Below is a small trained network, with its code and all its weights. Each question gives an input and a target symbol and asks what happens when units are switched off, that is, made to give their printed mean instead of their output.

import numpy as np


def w(rows, s, z=0):
    codes = np.array(rows[::2]) - 128.0
    scale = np.full(codes.shape[1], s)
    scale[-1] = z or s
    return codes * scale


def norm(h):
    return h / np.sqrt((h * h).mean(-1, keepdims=True) + 1e-5)


def f(y):
    return y / 2 * (1 + np.tanh(0.7978845608 * (y + 0.044715 * y**3)))


def softmax(a):
    e = np.exp(a - a.max(-1, keepdims=True))
    return e / e.sum(-1, keepdims=True)


def log_softmax(a):
    a = a - a.max(-1, keepdims=True)
    return a - np.log(np.exp(a).sum(-1, keepdims=True))


def net(x, mask):
    ids = ['ΔΛΞΠαβγζηθμστφψ'.index(c) for c in x.split()]
    T = len(ids)
    res = E[ids] + P[:T]
    r = norm(res)
    for j in range(2):
        rows = slice(2 * j, 2 * j + 2)
        q, k, v = (r @ M[0][rows].T for M in (Q, K, V))
        z = softmax(np.where(np.tri(T) > 0, q @ k.T / 2**0.5, -1e9)) @ v
        o = O[0][rows]
        res = res + np.where(mask[j], z, o[:, -1]) @ o[:, :-1]
    y = f(norm(res) @ A[0][:, :-1].T + A[0][:, -1])
    res = res + np.where(mask[2:6], y, B[0][:, -1]) @ B[0][:, :-1]
    return log_softmax(norm(res)[-1] @ U[:, :-1].T + U[:, -1])


Q, K, V, O, A, B = {}, {}, {}, {}, {}, {}
E = w([
[118,41,150,213],'Δ',
[153,146,202,118],'Λ',
[239,133,171,119],'Ξ',
[57,68,105,172],'Π',
[131,62,25,136],'α',
[185,240,35,41],'β',
[220,80,128,162],'γ',
[159,108,136,105],'ζ',
[175,99,210,74],'η',
[162,138,228,142],'θ',
[184,169,129,184],'μ',
[176,62,78,161],'σ',
[153,137,93,103],'τ',
[171,160,253,136],'φ',
[89,130,94,121],'ψ',
],0.015)
P = w([
[54,159,72,120],'0',
[255,145,40,116],'1',
[224,134,54,133],'2',
[162,116,111,185],'3',
[156,136,98,168],'4',
[141,99,40,167],'5',
[143,136,78,163],'6',
[88,95,136,219],'7',
],0.0052)
Q[0] = w([
[188,47,174,157],'head 1',
[158,42,114,75],'head 1',
[93,88,115,2],'head 2',
[106,121,130,2],'head 2',
],0.0079)
K[0] = w([
[107,1,128,6],'head 1',
[104,84,207,8],'head 1',
[194,38,116,73],'head 2',
[141,66,110,74],'head 2',
],0.0076)
V[0] = w([
[103,162,147,214],'head 1',
[138,173,56,158],'head 1',
[15,124,218,114],'head 2',
[149,2,104,91],'head 2',
],0.0097)
O[0] = w([
[214,78,38,166,91],'head 1',
[122,91,2,162,131],'head 1',
[200,99,146,63,1],'head 2',
[67,50,198,98,142],'head 2',
],0.009,0.0071)
A[0] = w([
[207,64,95,147,254],'neuron 1',
[18,253,19,66,111],'neuron 2',
[75,131,215,149,178],'neuron 3',
[129,83,126,177,96],'neuron 4',
],0.0064,0.0025)
B[0] = w([
[115,2,253,159,213],'neuron 1',
[171,74,167,85,195],'neuron 2',
[41,169,73,153,254],'neuron 3',
[216,140,137,93,163],'neuron 4',
],0.0089,0.0031)
U = w([
[130,59,181,115,157],'Δ',
[168,133,160,107,168],'Λ',
[104,175,130,164,178],'Ξ',
[124,79,151,101,82],'Π',
[79,105,131,100,64],'α',
[175,168,51,102,255],'β',
[90,125,134,158,10],'γ',
[5,181,140,123,126],'ζ',
[58,150,213,67,184],'η',
[167,102,167,100,94],'θ',
[190,180,54,240,137],'μ',
[90,133,131,156,71],'σ',
[104,142,118,128,141],'τ',
[180,130,162,119,143],'φ',
[151,105,118,119,86],'ψ',
],0.012,0.0045)

Each question gives the input, a string of symbols that net reads in full, and the target symbol t.
The units are the heads (2 rows each of Q, K, V and O) and the neurons (one row each of A and B). Each row of codes is followed by its name. A weight is (code - 128) times the scale printed after its matrix; where a second scale follows, it is the last column's (O, A, B and U).
mask holds one flag per unit, heads first, then neurons. A switched-off unit (its flag False) gives its mean, the last column of its rows in O or B, instead of its output. The means were averaged over made-up inputs and are rounded, as every weight is.
A unit's drop is (log p(t) with every unit on - log p(t) with that unit switched off) / (log p(t) with every unit on - log p(t) with every unit switched off).
The circuit of an input: a set's keep is (log p(t) with only the set's units on - log p(t) with every unit switched off) / (log p(t) with every unit on - log p(t) with every unit switched off). Starting from all 6 units, units are removed one at a time, each time the one whose removal leaves the highest keep (on an exact tie, the one counted first), for as long as the keep stays at least 0.8.
circuit, biggest first: the units of the circuit, biggest drop first
unit that matters most: the unit with the biggest drop
heads that matter: for each layer, one digit per head in row order, 1 if its drop is at least 0.15 and else 0, layers parted by /
drop of u: that unit's drop, to one decimal
input ζ Λ ζ Δ, target ζ: circuit, biggest first => [head 1; neuron 3]
input μ β Π Δ Λ, target μ: heads that matter => 10
input μ μ Λ, target μ: unit that matters most => head 2
input ζ Δ Λ, target ζ: heads that matter => 00
input ζ η ζ η σ θ, target ζ: heads that matter => 00
input Λ Ξ σ β Δ μ φ, target μ: heads that matter => 11
input μ Δ η Ξ Δ, target μ: heads that matter => 01
input η θ Δ Δ γ, target η: heads that matter => 10
input τ β μ γ Λ ζ, target ζ: circuit, biggest first => [neuron 1; head 1]
input Δ Δ φ ψ, target Δ: heads that matter => 11
input μ Δ φ, target μ: circuit, biggest first => [head 2; head 1]
input θ σ φ Δ ζ, target ζ: drop of neuron 1 => 0.2
input η β τ, target η: drop of head 1 => 0.6
input Δ Δ σ, target Δ: drop of head 2 => 0.3
